Rows, each with the tier of its hidden value:
-115, 66, -111, 43, 58, 68, -163, 199, -213, -5, 0, 177, -60, -13, 62, -29, -101, -13, -99, 94, 33, -156, -233, 218, -7, 111, -44, 134, -218, -115, -135, -47, -62, -63, 65, -69, -21, -100, 301, 117, 149, 176, 45, -62, 61, 143, -49, 26, 31, -37, 139 : Pezu
-180, -54, -263, -47, 179, -151, -9, 344, -148, -191, -38, 251, 159, -61, -207, 3, -119, 50, 124, 31, -8, 18, -63, 46, 196, 66, 78, 266, -21, -57, -157, -34, -225, 156, 156, -208, -68, 21, 124, 315, -81, 185, 64, 13, 203, 23, -76, 250, 143, -344, 407 : gino
-29, 189, -30, -42, 78, 3, 19, 189, 52, -24, -135, -128, -111, 4, -30, -34, 82, 13, -48, -118, -203, 50, -168, -17, 65, 107, 50, -112, -115, 127, 106, 87, 151, 2, 4, -12, 49, 86, -20, 58, -14, 37, -218, 108, 59, 40, 182, 165, -105, 73, -32 : Pezu
17, -334, -201, 309, -54, -129, 19, 156, 11, -106, -41, 156, 51, -120, -67, 81, -289, 86, 53, 273, 187, 96, 34, -135, 22, 113, -102, -110, 65, -107, 225, -130, 32, -442, -30, 25, 86, 236, 136, -24, -89, 62, -29, 21, 96, 72, -35, 93, 97, -130, 163 : Kot
-6, 176, -57, -77, 262, 49, 49, 211, -25, -106, -82, -62, 53, 2, -100, -173, -89, -37, -45, -17, -62, -45, -103, -112, 160, 96, 213, -16, -138, 162, -55, 113, -11, 41, 79, -57, -14, -89, 112, -56, 85, 125, -13, 13, -30, 170, -28, 68, -43, -94, 215 : Zodad
-67, -93, -99, 82, 150, -52, -64, -220, -222, 26, 151, 373, 488, 309, -67, 400, -244, -136, -131, 355, 46, 143, 173, -7, -1, -144, 40, 3, 14, -174, -18, -101, -180, 180, 333, -92, -111, -22, -331, 234, 179, -285, 296, -350, 35, 31, -230, -319, 122, -148, 279 : lezu
-5, -208, 75, 132, 439, 15, -144, 367, 64, -230, -19, 17, -194, 376, -166, -100, 34, 27, 165, 292, -64, -141, -49, 192, -67, -44, 132, -104, -300, -202, -425, 100, 245, -207, -183, 66, 213, -269, -10, -171, 82, 71, 49, 113, -178, 30, -147, -162, 182, -92, 332 : gino
-23, 19, 71, -34, 349, 175, 51, 336, 139, -111, -84, -114, -166, 274, -124, -214, 114, -113, 62, 43, -161, -164, -226, 125, -56, 77, 145, -21, -172, -45, -271, 112, 207, -181, -149, 38, 144, -190, 71, -168, 17, 225, -77, 142, -138, 197, 7, -29, 33, -75, 118 : mupiz
-25, -95, 92, 434, -22, 50, 244, -14, 145, 176, -102, -186, 62, 20, 142, -67, -258, -28, -225, 177, 169, 137, 258, -19, -38, 125, -68, -224, 80, 24, 160, -4, 130, -262, -188, -23, -100, 56, -81, -46, 46, -60, 164, -191, 26, -74, -122, -281, -131, -2, 141 : fute
-35, 64, -173, 6, 220, -47, -221, 321, -188, -108, -39, 107, -54, 49, -87, -149, -112, -16, 56, 27, -39, -38, -136, 77, 118, 92, 131, 117, -211, -4, -233, 134, 92, 45, 15, -147, -52, -23, 174, 21, -37, 249, -36, 107, -47, -8, 56, 3, 51, -25, 244 : dutos
117, 51, 103, 77, 32, 119, -45, 174, 83, 35, -26, -176, 67, 144, 476, -82, -137, -119, -36, 13, 78, -190, -244, 70, -42, -97, -191, -64, -371, -6, 54, -79, -5, -170, 128, 33, 120, -116, 300, 153, 120, 63, -73, 19, -225, 73, 15, 301, 15, 332, 72 : kofuf
-139, 195, -42, -5, 8, 209, -195, -9, -148, 53, -3, 142, -196, 178, 125, -221, -55, -396, -124, -28, -135, -153, -338, 7, 40, 159, -8, -76, -195, 9, -140, 113, 288, -165, -176, -73, -45, 22, 144, 42, 101, 173, -37, 116, -255, 4, 46, -194, 96, 139, -13 : Kot
32, 82, -191, -168, 130, 109, 68, 243, -61, -90, -45, 184, -240, 101, -97, -159, 53, -254, 30, -238, -252, 38, -332, -81, 215, 271, 56, -68, -158, 149, -175, 206, 302, 35, -63, -153, -44, 84, 147, 50, -149, 197, -212, 246, -152, -126, 144, 22, 212, 122, -99 : Deza
32, 23, -66, 58, -34, 116, -91, 15, 39, 59, 80, 84, 68, -103, 51, 21, -48, -7, -101, 38, 9, 18, -138, -14, 36, 141, -63, -102, -61, 58, 189, -173, -21, -211, 44, 213, 154, 114, 54, -82, 121, -8, -58, -37, 48, 208, 76, 111, -81, 101, -102 : tamo
-38, 34, 117, 259, 8, -96, 144, 47, 206, 102, -133, -297, 37, 115, 133, 16, -127, -49, -101, 185, 109, 120, 196, -56, 23, 47, 24, -338, -45, -62, 134, -10, 67, -143, -43, -12, 122, -9, -139, -61, 195, -296, 71, -162, 40, -126, -93, -49, -96, -88, 23 : Zodad
-11, 85, -160, -142, 101, -40, 48, 407, -147, -187, -18, 137, -263, 39, -235, -235, 22, -144, 46, -186, -143, 90, -240, -101, 241, 280, 78, -10, -194, 124, -99, 324, 252, 101, -25, -132, -53, 46, 110, 136, -127, 285, -230, 312, 16, -134, 160, 155, 276, -5, 76 : Ridin
-87, 33, 151, 133, 106, 97, 40, -89, 12, 18, -4, -179, 194, 254, 102, 34, -54, -53, -283, 30, -99, -58, 47, -69, 64, -53, 96, -175, -144, -34, -34, 43, 99, 155, 3, -17, -60, -67, -214, 202, 288, -229, 220, -261, -54, 87, -189, -84, -41, 120, 9 : dutos
185, -271, -288, 130, 92, 75, -222, 57, -184, -165, 48, 177, 288, -115, 212, 207, -329, 25, 70, 159, 151, -122, -8, -85, 239, 108, -27, -137, -222, 31, 42, -329, -183, -273, 98, 166, 159, 70, 356, -138, 245, -45, 57, -280, -166, 139, -216, 75, 193, 15, 96 : Kot
-160, 104, -134, 14, 69, -19, -50, 252, -151, -16, -102, 49, -54, -71, -29, -18, 8, 104, -46, -50, -94, -23, -129, 204, 49, 105, -24, 116, -97, 0, -75, 39, 7, 84, 1, -174, -107, 30, 149, 231, -30, 194, -58, 28, 196, 13, 52, 123, -73, -71, 168 : dutos
36, 55, 63, -99, 195, 13, 318, 52, 225, 68, -156, 40, 64, 152, -149, 79, 27, 15, 101, 204, -97, 95, 103, 210, -36, -98, 64, 77, -9, -134, -131, 126, -124, 144, 248, -173, 8, -134, -112, 53, -181, 82, -7, -22, -33, 108, -10, -115, -123, -234, 425 : Ridin
-28, 138, -19, 9, 83, 55, -16, 249, -97, 18, -88, -21, -92, 74, 159, -34, -91, -19, -118, 20, 0, -132, -281, 148, -51, 43, -84, 38, -280, -39, -63, 28, 3, -38, 118, -129, -37, -138, 320, 148, 112, 114, -52, 25, 22, 108, 17, 154, -33, 88, 87 : Zodad
-203, 23, -242, -69, -205, 37, -309, -16, -138, -23, 166, 357, 164, -261, -189, 212, 135, 240, -169, 111, -105, 117, 2, 320, -170, 126, -141, -78, 153, -145, 118, -334, -123, 4, 70, 251, 131, 223, -141, 191, 182, -210, -94, -43, 500, 85, 126, -93, 164, 27, 36 : lezu
-118, 70, -42, 32, 30, 205, 39, 28, -105, 101, -40, -1, -156, 23, 188, -6, -72, -68, -100, -67, -91, -141, -239, 198, 69, 135, -156, -82, -259, 136, -84, -41, 187, -100, -143, -62, -119, 14, 276, 87, 140, 20, -1, -23, -76, -38, 26, 19, -67, 150, -70 : Zodad
-110, 161, 270, 101, 40, 180, -77, -80, 31, 70, 79, -99, 140, 350, 368, -24, -36, -264, -261, 57, -99, -144, -236, -10, -94, -162, -104, -87, -266, 29, 98, 2, 171, -57, 72, 120, -3, -127, -83, 331, 220, -106, 67, -56, -177, 141, -32, 75, -11, 398, 17 : Deza
289, -114, -13, -12, 118, 134, 371, 66, 253, 166, -185, -6, -27, 157, -137, 196, -95, 161, -45, 112, -120, 158, 4, 266, -198, -24, -55, 67, -63, -156, -129, 106, 12, 92, 199, -148, -131, 43, -20, -79, -251, 6, -77, -13, -69, 110, 223, -223, -130, 94, 51 : fute
175, 7, -119, 217, 285, -118, -663, 298, -133, -136, -104, 19, 31, 183, -15, -182, -410, -121, 251, 259, 61, 23, 151, -1, 243, -26, 267, 165, -383, -134, -353, 203, -107, -26, -145, 75, 18, 83, -49, -226, 44, 143, 129, 2, -372, -176, 144, -193, 117, -142, 370 : Pezu
-78, 11, -213, -140, -96, 124, -314, 66, -181, 17, 144, 270, -36, -150, -86, 123, 297, 310, -119, -140, -310, 123, -95, 372, -138, 74, -246, -222, 4, -30, -108, -127, 209, 147, -82, 34, 17, 199, -75, 191, -31, -93, -186, 219, 362, -130, 207, -44, 23, 363, -96 : lezu
-18, 34, 81, 29, 202, 66, 284, 42, 84, -51, -113, -189, 85, 63, 41, -17, -58, 43, -110, 84, -30, -49, 7, -112, 89, -6, 99, -261, -127, 113, 26, 51, 74, -29, 60, -95, 11, -144, 70, -26, 157, -117, 64, -98, -24, 128, -204, 53, -96, -34, 146 : mupiz
0, -69, -230, 41, 274, -91, -376, 385, -136, -177, 5, 235, 74, 72, -280, -158, -287, -36, 216, 204, 100, -18, 119, 167, 174, 93, 170, 281, -174, -216, -418, 16, -307, 74, -24, 8, 33, -43, 37, -38, 79, 221, 189, -20, -52, -28, -28, -127, 232, -436, 572 : Pezu
29, 11, 144, 236, 73, -14, 125, 223, 508, 136, -169, -306, -11, 188, 111, -166, -64, -200, 56, -81, -52, 136, -64, -122, 53, 49, 33, 7, -37, -60, 54, -64, -30, -151, -145, 79, 198, 151, -267, -25, -99, -75, 20, 51, -149, -55, 200, 259, -167, -60, -116 : tamo
-88, 101, 50, 231, -64, 69, 338, -34, 87, 237, -99, -200, -13, -39, 9, -22, -75, -22, -239, 25, 81, 104, 94, 45, -69, 197, -90, -162, 133, 79, 339, 23, 77, -177, -95, -69, -77, 117, -133, 10, 59, 80, -14, -159, 179, 70, 16, -121, -276, -139, 22 : Deza
-66, 16, -76, 104, -31, 57, -25, 88, 5, 132, 25, 89, 29, -126, 17, 102, -71, 155, -99, 35, -18, 89, -44, 225, -25, 99, -195, 38, -20, 84, 112, -154, -9, -86, 26, 94, -60, 108, 93, 120, -18, 35, -31, -4, 225, 92, 134, 96, -202, 98, 82 : mupiz
-139, 237, -69, -138, 129, 48, 16, 226, -119, -129, -138, -87, -144, -30, -124, -156, 139, -37, -36, -154, -280, -1, -213, -27, 156, 176, 209, -43, -136, 208, -16, 241, 310, 79, -51, -82, -53, 41, 59, 40, -63, 209, -256, 165, 26, 53, 161, 71, 2, 56, 28 : Zodad
152, 248, 88, -85, 219, 35, -185, 101, 263, 10, -1, 109, 157, 491, 60, -145, -260, -609, 61, 123, -94, 94, -189, -304, 220, -73, 187, 126, -188, -22, -171, 220, -131, 32, 198, 113, 33, -8, -137, 73, 5, -121, 100, 87, -361, 11, 169, 74, 160, 33, -13 : Zodad
-24, -122, 10, 168, -217, 246, -227, -103, -48, 131, 170, 145, 151, -111, 440, 137, -74, 39, -172, 147, 103, -201, -167, 282, -73, 22, -315, -41, -205, -121, 108, -390, -65, -292, 90, 289, 168, -13, 328, 126, 243, -19, 57, -213, -16, 266, -89, 115, -21, 366, -68 : mupiz
75, 169, -7, -13, 222, 46, -187, 326, 56, -79, -157, -108, -123, 219, 51, -212, -98, -149, 17, 2, -114, -107, -233, 24, -3, 12, 117, 36, -287, -59, -219, 152, 72, -42, -9, -53, 50, -79, 138, -18, 26, 146, -93, 147, -213, 51, 135, 24, 52, 76, 156 : Pezu
-224, 171, -17, -94, -27, -123, 30, 69, -97, -73, -44, 14, -30, -29, -252, 2, 13, 57, -69, 119, -120, 151, 95, 113, 132, 98, 198, -21, -116, 9, -41, 201, 168, 281, 128, -27, -78, 14, -137, 161, 72, -117, -74, -1, 157, -77, 108, -113, 128, -57, 224 : fute
-55, 104, -24, 42, 0, 111, -92, 119, -12, 90, 22, 77, 9, -42, 115, 3, -47, 24, -136, 35, -19, -30, -166, 174, -24, 86, -133, 29, -117, 39, 20, -112, -13, -96, 67, 85, -2, -32, 209, 107, 74, 72, -28, 7, 115, 169, 54, 104, -121, 145, 73 : tamo
271, 129, -82, -177, 97, 98, -36, 143, 61, -5, 14, 181, -10, 140, 136, 23, 43, -312, 75, -97, -162, 123, -345, -192, 186, 120, 46, -86, -235, 94, 41, 98, 59, -30, 241, 49, 188, 44, 66, -99, -119, 48, -257, 155, -242, 18, 202, 205, 113, 238, -284 : Kot
161, 67, 44, -145, 13, 205, 382, -131, 219, 215, -196, 29, 170, 121, 96, 136, 35, -93, 48, 59, -186, 130, 139, 311, -41, -76, -35, 115, 16, -102, -116, 116, -88, 240, 272, -204, -111, -28, -82, 109, -332, 173, -100, -101, -210, 43, 90, -295, -97, 29, 335 : Ridin
-2, 8, 154, 232, 56, 86, 68, 250, 91, 51, -76, -260, 36, 40, 286, -59, -107, 49, -112, 75, 100, -59, -77, 119, -67, 16, -124, -38, -231, 33, 108, -68, -6, -203, -43, 106, 46, -107, 157, 58, 126, 41, 3, -50, 45, 92, 1, 224, -99, 117, 64 : Kot
-82, 113, -91, -39, 107, -114, 70, 158, -60, -124, -219, 73, -27, -12, -211, 79, -15, 61, 27, 124, -139, 66, -35, -38, 88, 26, 110, 28, -12, -43, 71, 185, -66, 43, 120, -176, -48, 50, -18, 166, -94, 145, -114, 41, 153, 133, 15, 88, -53, -298, 305 : mupiz
-12, 175, 72, -21, 174, 46, 264, 50, 317, 26, -179, -287, 6, 133, -90, -198, -9, -83, -159, -120, -159, 11, -45, -205, 111, 59, 254, -176, -30, 47, -66, 113, 93, 134, 18, -137, 38, 0, -152, -18, 90, -152, 50, -48, -114, 93, -18, -2, -134, -18, 1 : gino
-56, 151, -48, 19, 0, 89, -16, 123, -41, 135, -91, -51, -67, -103, 97, 62, 13, 130, -75, -92, -151, 87, -75, 258, 48, 111, -132, 3, -133, 185, 20, -3, 114, 51, -38, -8, -140, 87, 129, 110, -62, 63, -132, 51, 141, -39, 207, 83, -227, 182, 18 : Kot
-47, 137, -122, -53, -20, 24, -178, 145, -92, -45, -2, 73, -68, -86, -64, 4, 93, 49, -104, -58, -173, 88, -142, 48, 38, 178, 20, -138, -81, 87, 70, -5, 193, -13, 18, 95, 72, 96, 29, 21, 30, 23, -227, 117, 137, 57, 163, 22, 17, 180, -19 : tamo
-194, 137, -265, -181, 1, -9, -298, 140, -437, -227, 163, 234, 86, -202, -184, -96, 118, 39, -63, -22, -112, 33, -139, 18, 75, 190, 160, -126, -86, 114, 70, 41, 235, 80, 53, 36, 62, 113, -9, 33, 113, 114, -235, 140, 194, -4, 102, -47, 292, 95, 93 : dutos
181, -66, -6, 292, -13, 83, 163, -46, 112, 32, -276, 4, -19, -137, 3, -54, -287, 135, -189, 255, 38, 117, 158, -91, -67, 40, 40, -119, 25, -56, 109, 184, -13, -208, -80, -101, -171, 154, 30, -97, -129, 69, 46, -70, -61, 88, -12, -342, -65, 3, 241 : kofuf
26, 43, -119, 29, 129, -117, 58, 192, 168, 9, -160, 161, 149, 2, -185, 111, -210, 61, 41, 192, 18, 150, 117, 121, 21, 0, 36, 218, 47, -169, -79, -69, -427, 114, 241, -70, -20, 8, -50, 162, -59, -19, 100, -106, 150, 87, 19, -8, -31, -357, 455 : fute
57, -155, 6, 159, 416, 38, -278, 336, 166, -132, -83, -72, -215, 415, -324, -261, -66, -92, 193, 226, -90, -91, 57, 165, -64, 37, 249, -28, -177, -316, -520, 149, 184, -181, -350, 59, 198, -71, -216, -354, 46, 138, 107, 105, -300, -7, 27, -390, 112, -258, 302 : fute
54, 116, 60, 57, 18, 6, 270, 77, 285, 182, -237, -285, 3, 123, -26, 69, -54, -3, -72, 29, -84, 149, 69, 90, -9, 49, 49, -46, 1, -84, 42, 112, -31, 74, 49, -102, -42, 118, -149, 2, -31, -140, -34, -110, 65, -13, 185, 1, -202, -104, -120 : fute
100, -128, -59, 128, 347, 35, -111, 364, -132, -283, -140, 241, 170, -2, 126, 28, -259, 141, -5, 222, 51, -171, -153, 55, 31, -110, 95, 281, -380, -152, -270, -74, -436, 29, 191, -61, -10, -279, 294, 169, 96, 125, 218, -148, -99, 199, -269, 117, 232, -128, 511 : Deza
-91, -218, -20, 124, -1, 183, 186, 74, -8, 78, -16, -4, -127, 6, 65, 103, -111, -1, 124, 21, -64, 26, 71, 351, 296, 229, -143, 69, -240, 207, -172, 0, 282, -77, -232, 137, -183, 73, 236, 44, -75, 107, -8, -86, -112, -148, 73, -33, 37, 88, 48 : tamo
-25, 170, 33, -52, 119, 193, -79, -83, -91, 54, 246, 215, 128, -26, -70, -245, -71, -211, -85, 35, 10, 17, -139, -166, 254, 106, 142, 65, -130, 245, 74, 154, 43, -18, 78, 167, -15, 26, -69, -80, 64, 199, 91, 24, -116, 217, 53, 38, -78, 86, -2 : lezu
113, -40, -26, 150, 91, 109, 188, 61, 68, 221, -8, 60, -19, -11, 78, 123, -218, 140, -94, 32, 32, 107, -43, 222, -14, 53, -244, 70, -142, 183, 58, -45, 32, -56, 71, -16, -212, 57, 159, 75, -108, 66, 20, -20, 29, 34, 143, 24, -278, 204, 107 : kofuf
14, 178, 45, -33, 130, 184, -66, 94, 435, -11, -142, 59, -124, 518, 3, -242, -38, -709, -38, -15, -270, -62, -348, -254, 12, 122, 143, -60, 36, -152, -194, 66, 133, -279, -126, 103, 189, 44, -113, 20, -9, -13, -55, 142, -397, 122, 92, -170, 238, -3, -73 : Kot
-256, 170, -97, -79, 75, 52, -58, 173, -196, -86, 20, 102, 15, -137, -208, -174, -4, -23, -60, 15, -61, -9, -68, 83, 187, 217, 180, 128, -71, 114, -81, 88, 27, 92, -30, 21, -79, -16, 75, 59, 94, 197, 4, 11, 165, 117, 19, 4, 57, -189, 218 : tamo
-107, -11, -286, -47, 147, -14, -143, 282, -217, -108, 52, 268, 180, -119, -117, -17, -141, 67, 26, 22, 30, -36, -122, 127, 117, 110, 30, 241, -55, -6, -140, -108, -196, 69, 138, -92, -70, 30, 229, 169, 10, 202, 51, -21, 185, 108, -16, 148, 89, -157, 262 : gino
56, 70, -69, 115, 23, 1, -33, 247, -56, 79, -186, 72, -63, -85, 162, 59, -178, 139, -90, 116, 53, -15, -160, 250, -97, 27, -99, 186, -241, -147, -76, -29, -195, -5, 173, -159, -74, -76, 315, 109, -26, 128, -13, -41, 60, 86, 66, 67, -99, 21, 197 : mupiz
47, -162, -38, 300, -3, -32, 131, 18, 119, 101, -65, 71, 64, 64, -115, 137, -294, 63, -175, 213, 93, 189, 193, 17, -38, 101, -88, -54, 71, -95, 80, -60, -29, -115, 11, 19, -107, 97, -97, 65, 8, -90, 141, -154, 95, 62, -42, -228, -65, -78, 245 : Kot
-186, 136, -252, -103, -19, -133, -24, 87, -342, 8, -119, 50, 6, -44, -123, 115, -18, 103, -53, -87, -153, 54, -176, 43, 77, 31, 24, 20, -75, -62, 19, 185, 90, 273, 99, -465, -231, 258, 4, 278, -52, 42, -83, 55, 231, -115, 167, 182, -112, -117, -103 : Deza
129, 129, -23, 180, -127, 64, 188, -192, 80, 159, -314, -1, -42, -136, -91, 4, -225, 39, -207, 266, 0, 163, 164, -75, -99, 65, 48, -116, 155, -102, 260, 273, -59, -170, 0, -176, -188, 249, -90, -101, -139, 118, -45, -92, 24, 150, 100, -402, -212, -166, 171 : fute
-296, -147, -383, -56, -11, -88, -95, 147, -404, -83, 211, 297, 180, -109, -100, 54, 9, 27, 37, -112, -58, 66, -215, 1, 95, 118, -103, -46, 69, 72, 45, -133, 298, 11, 42, -262, -78, 260, 98, 241, -124, 115, -85, 183, 258, -120, 62, 249, 79, 73, -53 : Zodad
-51, 98, 30, -7, 221, 94, 81, 183, 19, -59, -22, -15, 17, 70, -84, -98, -73, -2, -112, 47, -37, -101, -131, 13, 74, 65, 83, 38, -148, 72, -56, 53, -41, -11, 71, 26, -20, -142, 116, 69, 145, 96, 70, -48, 41, 250, -77, 94, -58, -73, 191 : fute
-24, 216, -96, -83, 174, 96, -204, 259, -94, -108, -26, 34, -123, 38, -63, -311, 25, -196, -4, -126, -195, 4, -212, -61, 199, 207, 229, 5, -183, 184, -162, 242, 280, 16, -111, 18, -16, 43, 75, -72, -56, 245, -164, 200, -142, -26, 180, -49, 116, 155, 14 : kofuf
-209, 126, -88, -90, 40, 120, -6, 155, -277, -22, -166, -33, -120, -2, -1, 30, 131, 0, 20, -33, -214, -123, -189, 291, 97, 127, 63, 110, -186, -37, -141, 194, 136, 85, -103, -203, -137, 44, 157, 119, -10, 262, -127, -31, 83, 16, 90, 43, -22, -143, -63 : Zodad
4, -76, 121, 192, 92, 69, 192, 102, 244, -24, -142, -351, 97, 39, 149, -105, -86, 70, -76, 121, 57, -52, 117, -73, 62, -8, 38, -318, -73, -34, 8, 10, 2, -172, -167, 2, 89, 2, 19, -60, 200, -230, 144, -127, 36, -16, -162, 125, -40, -64, -66 : kofuf
84, -37, -121, 57, 53, 47, -52, 168, -15, -38, 14, -1, 41, -44, 120, 14, -102, 21, -22, -10, 25, -51, -134, -35, 86, 108, -104, -153, -130, 95, 133, -121, 48, -215, 67, 73, 117, 44, 242, 1, 73, 84, -115, 9, 1, 137, -3, 208, -36, 133, 40 : Zodad
124, 62, 38, 10, 18, 67, 379, -64, 279, 213, -205, -150, 0, 117, -121, 119, -62, 85, -147, 89, -96, 161, 109, 131, -114, 10, -11, -103, 68, -91, 28, 139, 32, 97, 129, -173, -126, 94, -130, 5, -99, -105, -38, -82, 51, 77, 132, -205, -227, -15, 34 : dutos
-432, -103, -67, 154, 95, 212, -48, 85, -293, -92, 155, 208, -200, -75, -251, -320, -2, -172, 8, 154, 53, -207, -111, 184, 197, 366, 186, 119, -105, 45, -188, 83, 303, -299, -440, 121, -19, 9, 76, -158, 181, 379, 143, -72, -25, 90, -127, -257, 202, -324, 90 : lezu
36, 202, 141, 13, 130, 80, 187, 49, 327, 48, -183, -311, 72, 207, 5, -184, -56, -170, -197, -146, -177, 25, -46, -248, 115, 22, 196, -114, -56, 26, -23, 119, 1, 155, 24, -62, 10, 3, -205, 82, 94, -129, 82, -63, -151, 125, 12, 52, -136, 23, 11 : mupiz
-37, 83, 18, 85, 133, 58, -48, 296, -134, -34, -87, 36, -108, 66, 154, -22, -94, 32, -125, 139, 66, -195, -265, 220, -105, 34, -60, 97, -330, -139, -100, 0, -103, -95, 112, -81, 20, -245, 330, 121, 189, 151, 19, -63, 38, 174, -93, 98, 25, -20, 184 : fute
-93, 177, -17, -110, 129, 64, 138, 167, 67, -51, -139, -123, -120, 33, -132, -81, 127, -11, -36, -116, -269, 33, -163, 32, 114, 137, 165, -35, -94, 177, -19, 187, 275, 77, -25, -34, -45, 66, -7, 47, -78, 83, -213, 107, 22, 56, 186, 61, -43, 78, -33 : dutos
